Here is a tiny trained network, its code and every weight. The questions are about switching its units off for an input and a target symbol, where a switched-off unit gives its printed mean instead of its output.

import numpy as np


def w(rows, s, z=0):
    codes = np.array(rows[::2]) - 128.0
    scale = np.full(codes.shape[1], s)
    scale[-1] = z or s
    return codes * scale


def norm(h):
    return h / np.sqrt((h * h).mean(-1, keepdims=True) + 1e-5)


def f(y):
    return np.maximum(y, 0)


def softmax(a):
    e = np.exp(a - a.max(-1, keepdims=True))
    return e / e.sum(-1, keepdims=True)


def log_softmax(a):
    a = a - a.max(-1, keepdims=True)
    return a - np.log(np.exp(a).sum(-1, keepdims=True))


def net(x, mask):
    ids = ['ΘΠβγεηλτφ'.index(c) for c in x.split()]
    T = len(ids)
    res = E[ids] + P[:T]
    u = 0
    for l in range(2):
        q, k, v = (norm(res) @ M[l].T for M in (Q, K, V))
        z = softmax(np.where(np.tri(T) > 0, q @ k.T / 3**0.5, -1e9)) @ v
        res = res + np.where(mask[u], z, O[l][:, -1]) @ O[l][:, :-1]
        u += 1
        y = f(norm(res) @ A[l][:, :-1].T + A[l][:, -1])
        res = res + np.where(mask[u : u + 16], y, B[l][:, -1]) @ B[l][:, :-1]
        u += 16
    return log_softmax(norm(res)[-1] @ U[:, :-1].T + U[:, -1])


Q, K, V, O, A, B = {}, {}, {}, {}, {}, {}
E = w([
[152,124,135],'Θ',
[91,169,182],'Π',
[107,83,235],'β',
[149,139,106],'γ',
[30,55,53],'ε',
[44,4,3],'η',
[157,105,117],'λ',
[141,153,101],'τ',
[164,125,114],'φ',
],0.012)
P = w([
[63,160,109],'0',
[238,10,176],'1',
[252,32,113],'2',
[253,47,95],'3',
[242,61,93],'4',
[233,64,98],'5',
[226,73,85],'6',
[216,77,89],'7',
[211,69,96],'8',
[208,70,94],'9',
[201,73,99],'10',
[195,77,84],'11',
[189,73,99],'12',
[183,62,112],'13',
],0.0048)
Q[0] = w([
[154,94,254],'0.h0',
[125,62,129],'0.h0',
[122,86,206],'0.h0',
],0.008)
K[0] = w([
[3,118,242],'0.h0',
[87,75,75],'0.h0',
[45,124,196],'0.h0',
],0.0057)
V[0] = w([
[189,180,92],'0.h0',
[120,42,47],'0.h0',
[4,152,253],'0.h0',
],0.0051)
O[0] = w([
[44,105,210,157],'0.h0',
[182,187,228,186],'0.h0',
[135,244,3,2],'0.h0',
],0.0043,0.0054)
A[0] = w([
[147,191,191,52],'0.n0',
[66,109,194,83],'0.n1',
[184,255,132,140],'0.n2',
[105,105,142,55],'0.n3',
[143,84,109,4],'0.n4',
[207,193,222,132],'0.n5',
[190,155,103,141],'0.n6',
[156,85,124,133],'0.n7',
[136,206,139,93],'0.n8',
[244,118,91,105],'0.n9',
[146,181,80,190],'0.n10',
[102,142,88,65],'0.n11',
[74,146,159,102],'0.n12',
[137,121,78,22],'0.n13',
[152,157,114,80],'0.n14',
[95,81,127,167],'0.n15',
],0.0081,0.0036)
B[0] = w([
[154,58,85,135],'0.n0',
[146,143,162,160],'0.n1',
[104,77,129,147],'0.n2',
[123,144,148,134],'0.n3',
[135,99,114,133],'0.n4',
[179,92,3,253],'0.n5',
[128,94,139,165],'0.n6',
[124,165,160,243],'0.n7',
[89,69,142,139],'0.n8',
[90,133,190,249],'0.n9',
[169,126,147,142],'0.n10',
[148,153,129,131],'0.n11',
[116,114,142,138],'0.n12',
[140,149,149,128],'0.n13',
[87,127,141,130],'0.n14',
[203,159,105,217],'0.n15',
],0.0072,0.0043)
Q[1] = w([
[132,192,123],'1.h0',
[107,113,142],'1.h0',
[253,131,180],'1.h0',
],0.019)
K[1] = w([
[152,126,98],'1.h0',
[100,118,135],'1.h0',
[112,251,121],'1.h0',
],0.02)
V[1] = w([
[85,74,181],'1.h0',
[135,175,254],'1.h0',
[46,87,62],'1.h0',
],0.0085)
O[1] = w([
[63,102,69,206],'1.h0',
[230,81,2,254],'1.h0',
[4,124,172,50],'1.h0',
],0.0084,0.0028)
A[1] = w([
[109,166,83,106],'1.n0',
[181,57,34,136],'1.n1',
[181,88,149,134],'1.n2',
[146,134,211,66],'1.n3',
[124,26,162,160],'1.n4',
[171,81,62,184],'1.n5',
[170,170,164,137],'1.n6',
[150,60,133,146],'1.n7',
[58,56,20,226],'1.n8',
[169,206,112,45],'1.n9',
[125,131,128,107],'1.n10',
[57,255,49,253],'1.n11',
[154,79,103,97],'1.n12',
[113,124,223,111],'1.n13',
[126,131,124,106],'1.n14',
[27,96,194,150],'1.n15',
],0.0092,0.0037)
B[1] = w([
[110,149,144,129],'1.n0',
[38,149,209,255],'1.n1',
[94,156,148,184],'1.n2',
[121,171,68,151],'1.n3',
[114,167,105,225],'1.n4',
[139,107,199,235],'1.n5',
[141,120,124,144],'1.n6',
[107,163,114,201],'1.n7',
[78,46,110,248],'1.n8',
[111,66,156,129],'1.n9',
[107,145,117,128],'1.n10',
[189,55,234,136],'1.n11',
[103,119,164,179],'1.n12',
[158,199,106,173],'1.n13',
[134,129,122,128],'1.n14',
[193,94,1,219],'1.n15',
],0.0085,0.0078)
U = w([
[5,54,168,17],'Θ',
[77,73,12,56],'Π',
[183,254,164,221],'β',
[120,114,215,9],'γ',
[134,196,67,158],'ε',
[236,72,114,169],'η',
[17,242,137,229],'λ',
[123,151,233,180],'τ',
[143,189,48,106],'φ',
],0.013,0.0014)

Each question gives the input, a string of symbols that net reads in full, and the target symbol t.
The units are the heads (3 rows each of Q, K, V and O) and the neurons (one row each of A and B). Each row of codes is followed by its name. A weight is (code - 128) times the scale printed after its matrix; where a second scale follows, it is the last column's (O, A, B and U).
mask holds one flag per unit, layer by layer, with each layer's heads first. A switched-off unit (its flag False) gives its mean, the last column of its rows in O or B, instead of its output. The means were averaged over made-up inputs and are rounded, as every weight is.
A unit's drop is (log p(t) with every unit on - log p(t) with that unit switched off) / (log p(t) with every unit on - log p(t) with every unit switched off).
The circuit of an input: a set's keep is (log p(t) with only the set's units on - log p(t) with every unit switched off) / (log p(t) with every unit on - log p(t) with every unit switched off). Starting from the 12 units with the biggest drops (on a tie, the unit counted first), units are removed one at a time, each time the one whose removal leaves the highest keep (on an exact tie, the one counted first), for as long as the keep stays at least 0.8.
units of the circuit, in order: the units of the circuit, biggest drop first
k most important neurons: the k neurons with the biggest drops, biggest first
top k neurons in layer l: the k neurons of layer l with the biggest drops, biggest first
drop when u is switched off: that unit's drop, to one decimal
input ε τ τ, target λ: units of the circuit, in order -> (1.h0, 1.n13)
input γ γ ε λ γ ε β η Θ γ Θ Π γ β, target η: units of the circuit, in order -> (1.h0)
input Π Π φ ε γ γ γ γ τ η ε φ, target φ: top 4 neurons in layer 1 -> (1.n15, 1.n1, 1.n8, 1.n13)
input τ β ε β Θ τ β ε ε ε γ β, target Π: 2 most important neurons -> (0.n8, 0.n2)
input τ γ β φ γ β γ ε Θ, target Π: 4 most important neurons -> (0.n8, 0.n2, 0.n5, 0.n7)
input τ Θ γ β, target Π: 4 most important neurons -> (0.n5, 0.n8, 0.n2, 0.n7)
input τ β Θ ε γ ε ε Π Π β γ Θ, target Π: top 2 neurons in layer 0 -> (0.n2, 0.n8)
input Π ε γ λ ε ε γ γ ε γ ε Θ, target φ: 3 most important neurons -> (0.n9, 0.n2, 0.n5)
input Π γ γ Π Π η φ γ Θ φ, target φ: top 3 neurons in layer 0 -> (0.n9, 0.n2, 0.n5)
input γ φ γ γ ε η, target Θ: 2 most important neurons -> (0.n15, 0.n9)
input Π τ ε ε Θ ε φ γ β φ β ε γ τ, target φ: top 2 neurons in layer 0 -> (0.n5, 0.n2)
input Π γ ε Π γ λ λ η γ, target φ: 2 most important neurons -> (0.n9, 0.n5)
input ε β γ Θ γ γ ε Θ φ ε η γ, target λ: 2 most important neurons -> (1.n8, 1.n13)
input ε β γ γ γ β, target λ: 2 most important neurons -> (1.n8, 1.n13)
input φ Π γ β γ ε β ε γ ε λ, target τ: top neuron in layer 0 -> (0.n9)
input γ ε τ γ φ γ ε Π ε γ Π, target Π: top 3 neurons in layer 0 -> (0.n2, 0.n8, 0.n15)
input Π λ η Θ Θ γ η η τ ε Θ γ β, target φ: top 2 neurons in layer 0 -> (0.n5, 0.n2)
input β ε φ ε τ γ λ β τ ε λ λ Θ Θ, target Θ: drop when 0.n10 is switched off -> 0.0
input Θ γ ε φ γ γ γ Π γ, target β: drop when 0.n9 is switched off -> 0.2
input β ε β λ γ η τ, target Θ: drop when 1.h0 is switched off -> 0.2
input ε Θ τ τ, target λ: top neuron in layer 0 -> (0.n9)
input Θ ε γ γ ε Θ, target β: top 2 neurons in layer 0 -> (0.n9, 0.n7)
